Two labels a row
[-3.72  2.36 -6.23 -2.21 -2.40  0.90  2.51 -3.11 -2.85 -1.72  1.82 -2.34
  0.15 -0.24 -0.69  0.34 -0.32 -1.72 -2.25 -3.41 -0.79 -1.87  4.61  1.40
  5.30 -0.82  5.92  2.33 -0.30 -6.09 -0.68  0.43 -0.52 -0.71  4.37  3.41
 -3.00 -2.66 -0.72  8.75  0.73 -0.79 -2.99 -3.20 -0.06 -1.58 -0.69 -2.55
 -2.94  7.32 -0.81  4.96 -0.20  0.05 -1.37  3.64 -1.08  1.13  0.46 -1.02
  1.44 -2.74 -0.63  1.28  1.80  5.12  0.16  0.96 -3.02  0.48]	Q, (72)
[-2.70 -0.25 -2.83 -0.43 -1.82  0.76 -0.22 -0.67 -2.59 -2.29  1.97 -1.44
 -0.11 -1.30  0.17  0.46 -0.69 -2.26 -2.58 -0.95 -1.99 -1.58  5.35 -0.39
  4.90  0.35  3.16  0.72 -1.34 -5.62  0.05  0.52 -0.25 -0.76  0.83  2.03
 -2.39 -3.23 -1.10  4.10  1.35  0.84 -1.88 -3.86  0.58 -2.71 -1.55 -2.72
 -0.87  6.76  0.16  3.09  1.26 -0.57 -1.01  2.29 -2.28 -0.02  0.10  0.24
  0.64 -0.79 -0.45 -0.35  2.43  2.81  1.08  0.28 -1.06  0.07]	C, (72)
[-3.72  0.95 -3.71 -0.27 -1.51 -1.65  1.18 -3.97 -2.00 -2.43  1.52 -0.91
 -1.16 -2.23  0.83 -0.93 -0.14 -1.07 -2.84 -1.48 -0.05 -2.62  5.10 -1.96
  3.75  0.37  6.03  1.91 -0.76 -4.55  0.00 -3.90  0.87 -1.90  2.83  3.47
 -3.77 -2.25 -0.80  3.51  2.81 -0.34 -2.79 -0.14  0.64 -4.23  0.20 -5.27
 -2.45  3.75 -2.00  1.71  2.31  0.58 -1.94  1.59 -1.95  0.16 -1.47 -0.62
  0.73 -2.34 -1.00  1.06  2.53  4.93  1.77  0.29 -1.19  0.34]	C, (70)
[-4.01  2.03 -0.63 -0.05 -2.89  4.26  0.27 -2.46 -0.66 -3.32 -1.29 -2.18
  2.82  0.07 -0.66  1.18  1.21 -1.26 -2.63 -1.97 -2.97 -1.07  2.13  1.95
  2.82  0.93  3.66  0.61  1.37 -0.81 -0.30 -0.74 -0.93 -1.12  2.63  1.49
 -2.31 -0.17 -1.27  5.89  0.13 -1.52 -0.05 -0.24  0.98 -1.47 -0.74  0.36
 -1.30  5.29 -0.06  3.58 -1.47  0.65  0.75  2.26 -0.39  2.07  0.51 -1.07
  0.81 -1.01 -2.20 -0.09  2.05  1.95 -0.56  2.11 -3.26  0.54]	E, (71)
[-1.38 -0.41 -1.89  1.97 -0.78  1.82  2.44 -2.22 -2.26 -1.55  2.21 -2.03
 -1.10 -1.16 -0.20 -1.17 -1.74 -2.85 -2.47 -1.14 -0.11 -0.21  2.86  2.06
  2.92 -0.64  2.18 -1.19 -1.97 -2.90 -0.25  1.06 -1.39 -0.52  2.37  4.02
 -2.88 -4.11 -0.71  2.23 -0.60  0.95 -0.92 -3.14  0.69 -1.83 -0.09 -3.28
 -0.37  6.20  0.39  3.84  0.16  0.37 -1.56  1.46 -2.89 -0.77 -1.11 -1.20
  0.47 -0.10 -2.29  0.73  1.26  2.48 -0.65  0.07 -2.14  2.47]	U, (66)
[-2.27  1.48  0.03 -2.33 -2.05  3.71  0.57 -2.74 -1.01 -0.80  0.25 -0.05
 -0.94  0.52  1.86  2.29 -1.66 -1.06 -2.78 -0.72 -1.47  0.71  5.44  0.48
  3.28 -0.46  2.82  1.88 -1.49 -6.62 -0.56 -1.10  4.04 -1.34  1.74  1.48
 -3.95 -2.16 -1.15  6.57  0.06 -0.26 -4.47 -4.35 -0.08 -5.02 -1.18 -3.43
 -1.36  8.05  2.76 -0.41  0.28 -0.79 -0.07  2.38 -0.69  1.99 -0.08 -3.14
  1.84 -4.98 -2.42 -0.84 -1.67  1.24 -0.97 -1.17  0.20 -0.75]	Q, (66)
[-0.87  1.61 -0.21  1.75 -0.59  2.42 -0.18 -0.69 -1.15 -1.05  0.84 -2.07
 -1.54  0.67  1.01  1.93 -1.38 -2.17 -1.64 -0.45 -0.73 -1.44  1.93  1.99
  2.20 -0.24  2.52  0.52 -0.57 -5.89 -0.53  1.94  0.15 -1.07 -0.20  2.77
 -2.01 -4.74 -0.42  5.49  0.35 -1.05 -2.72 -5.06  0.51 -2.29 -1.18 -1.45
 -0.56  6.50  1.93  0.58 -0.24 -0.58 -0.79  3.65 -0.94 -0.18  0.65 -1.08
  1.35 -2.09  0.21 -2.60  0.41  0.97 -0.86  0.15 -2.48 -0.80]	Q, (66)
[-1.21  1.10 -0.78 -0.48 -0.13  1.81  1.67 -1.84 -2.10 -1.79  1.72 -1.46
 -2.00  0.36 -0.58  1.08 -0.54 -1.94 -2.81 -1.92  1.05  0.64  2.63  1.33
  3.03 -0.59  1.94  0.38 -2.47 -3.50 -0.83  1.66  0.04 -0.14  1.67  2.77
 -2.29 -3.14 -0.49  4.47 -2.88 -0.48 -2.60 -2.72 -1.17 -3.06 -0.76 -4.01
 -0.25  5.98  1.81  2.89  0.89  0.51 -1.96  1.71 -2.23 -0.42  0.17 -1.99
  1.03 -2.20 -1.99  1.17  1.77  3.32 -0.62 -1.33 -1.19  0.46]	U, (66)
[-1.00  1.55  0.59 -2.12 -1.95  2.89 -0.03 -2.02 -1.02  0.39 -0.41 -0.38
 -0.50  0.21  0.70  0.88  0.26 -0.38 -1.44 -0.68 -0.94 -1.39  2.08  0.95
  0.03 -0.25  1.27  0.94  0.76 -2.15 -1.20 -0.53  0.50 -1.23  0.56  1.66
 -1.68 -1.13 -1.36  2.61 -1.62  0.02 -1.39 -0.40  0.12 -3.56  0.81 -1.63
 -1.15  2.33  2.02  0.53 -0.01 -0.24  0.25  2.63  0.91  1.65 -0.79 -1.02
  0.92 -2.65 -0.83 -1.14  0.25  0.95 -1.27 -0.71 -1.05  1.92]	E, (66)
[-0.21  1.09  0.25  0.99 -1.76  4.35  0.97 -4.44 -1.95 -0.06  0.21 -1.29
 -3.51 -0.49  2.45  1.68 -0.30 -3.22 -0.64 -1.55 -0.59 -2.49  3.41  1.89
  0.95 -1.31  3.64  2.14 -3.50 -5.29  0.74  1.07  0.20 -2.34  1.37  4.11
 -3.86 -3.28  0.77  3.62 -1.56 -0.21 -3.76 -7.29  0.53 -3.68  0.43 -3.40
 -0.61  6.02  0.55  2.91  0.56 -0.24 -1.00  3.56 -0.42  0.20 -0.20 -1.69
  3.86 -4.52  1.50 -0.44  0.17  0.26 -2.07 -1.52  0.58  1.37]	C, (66)
[-3.88  0.94 -1.78  1.24 -2.55  3.49  1.56 -1.08 -1.16 -1.70  1.21 -1.49
  1.95 -0.43 -1.62 -0.78 -0.01 -1.63 -1.17 -1.59 -2.07 -0.34  2.05  0.31
  4.15 -0.42  4.94 -0.53  0.61 -3.29 -0.67 -0.24 -0.49 -0.37  2.49  0.92
 -0.97  1.69 -1.11  3.78  1.88 -0.71  1.29 -0.86  1.49  0.24 -0.69 -0.38
 -0.90  4.96 -1.73  5.20  0.09  0.40 -0.71  1.85 -0.52  0.65 -1.02 -1.04
  0.74 -1.02  1.40  0.98  0.74  4.57  0.91  2.36 -2.63  0.65]	C, (71)
[-3.95  0.82  0.11 -3.02 -2.30  3.98  0.63 -0.29 -0.54 -1.61 -0.09 -0.38
  2.60  0.11 -0.61  1.12  1.53 -0.51 -2.99  0.21 -2.64 -1.50  2.96  0.09
  5.35  0.02 -0.40  0.46  0.35 -2.20 -2.08 -0.32 -0.20 -2.00  1.62  0.24
 -1.69  0.59 -1.81  4.34 -0.02 -0.18 -1.80  2.06  1.24 -2.14 -1.41 -0.74
 -1.36  4.25  1.71  2.22 -2.62 -0.33  0.47  2.46  0.75  1.60  0.86 -2.16
 -1.17 -1.32 -0.99 -2.37  0.52  2.26 -1.77  0.77 -1.13 -1.94]	Q, (63)
[-5.10  2.06 -0.83 -0.85 -2.19  4.87 -0.03  0.68 -2.17 -1.26 -0.76 -2.35
  2.91  0.92 -0.97  2.76  1.11 -0.94  0.47 -1.02 -4.14 -0.78  2.25  1.33
  4.51  0.06  4.46  0.53  0.65 -3.49 -1.95  2.62  3.60 -0.21  4.61 -0.46
 -0.83 -0.10 -0.20  6.67  1.71 -0.03 -1.27 -1.88  1.83  0.73 -1.24  1.34
 -2.27  6.15  0.28  3.39 -3.78 -1.22  1.55  3.91  1.84  0.80  1.51 -1.13
  0.83 -2.01 -0.30 -1.64 -0.47  0.39 -1.60  1.75 -1.75 -0.70]	E, (71)
[-0.59  0.81  1.00  1.40 -1.54  3.39  1.55 -2.94 -0.22 -1.45  0.35 -1.74
 -1.30 -2.26  2.37  3.01 -0.26 -3.00 -1.12 -2.09 -2.48 -2.68  2.75  2.50
  1.51 -0.84  2.97  1.39 -0.05 -3.92  0.36 -0.29 -0.30 -2.68 -0.07  4.62
 -2.48 -2.21  0.09  4.74 -0.98 -0.83 -3.16 -3.82 -0.09 -5.80 -0.04 -1.32
  0.11  6.12  1.48  3.40 -0.62  0.04 -0.68  4.27 -1.98 -0.71  1.21 -0.71
  2.43 -2.72  0.92 -2.19  1.03  0.89 -0.43 -0.20 -2.22  0.54]	C, (66)
[-4.02  0.13 -2.14  1.39 -1.41  4.95  0.12  0.85 -1.04 -0.58  0.41 -0.38
  2.15  1.79 -1.03  1.76  1.76 -1.05  0.53 -0.07 -1.77  0.92  2.47  1.15
  3.31  0.28  2.63 -1.02 -0.39 -4.91 -0.94  2.45  0.83  0.88  3.13 -2.18
 -0.86  1.28  0.09  4.72  1.56  0.86 -2.37 -4.24  1.34  0.97 -1.53  0.60
 -2.81  5.94  2.19  1.02 -1.59 -1.53  1.10  2.42  1.33  1.62 -0.22 -0.47
 -0.09 -1.65 -1.22 -0.30 -1.60  1.94 -1.59  1.30 -1.13 -1.96]	E, (71)
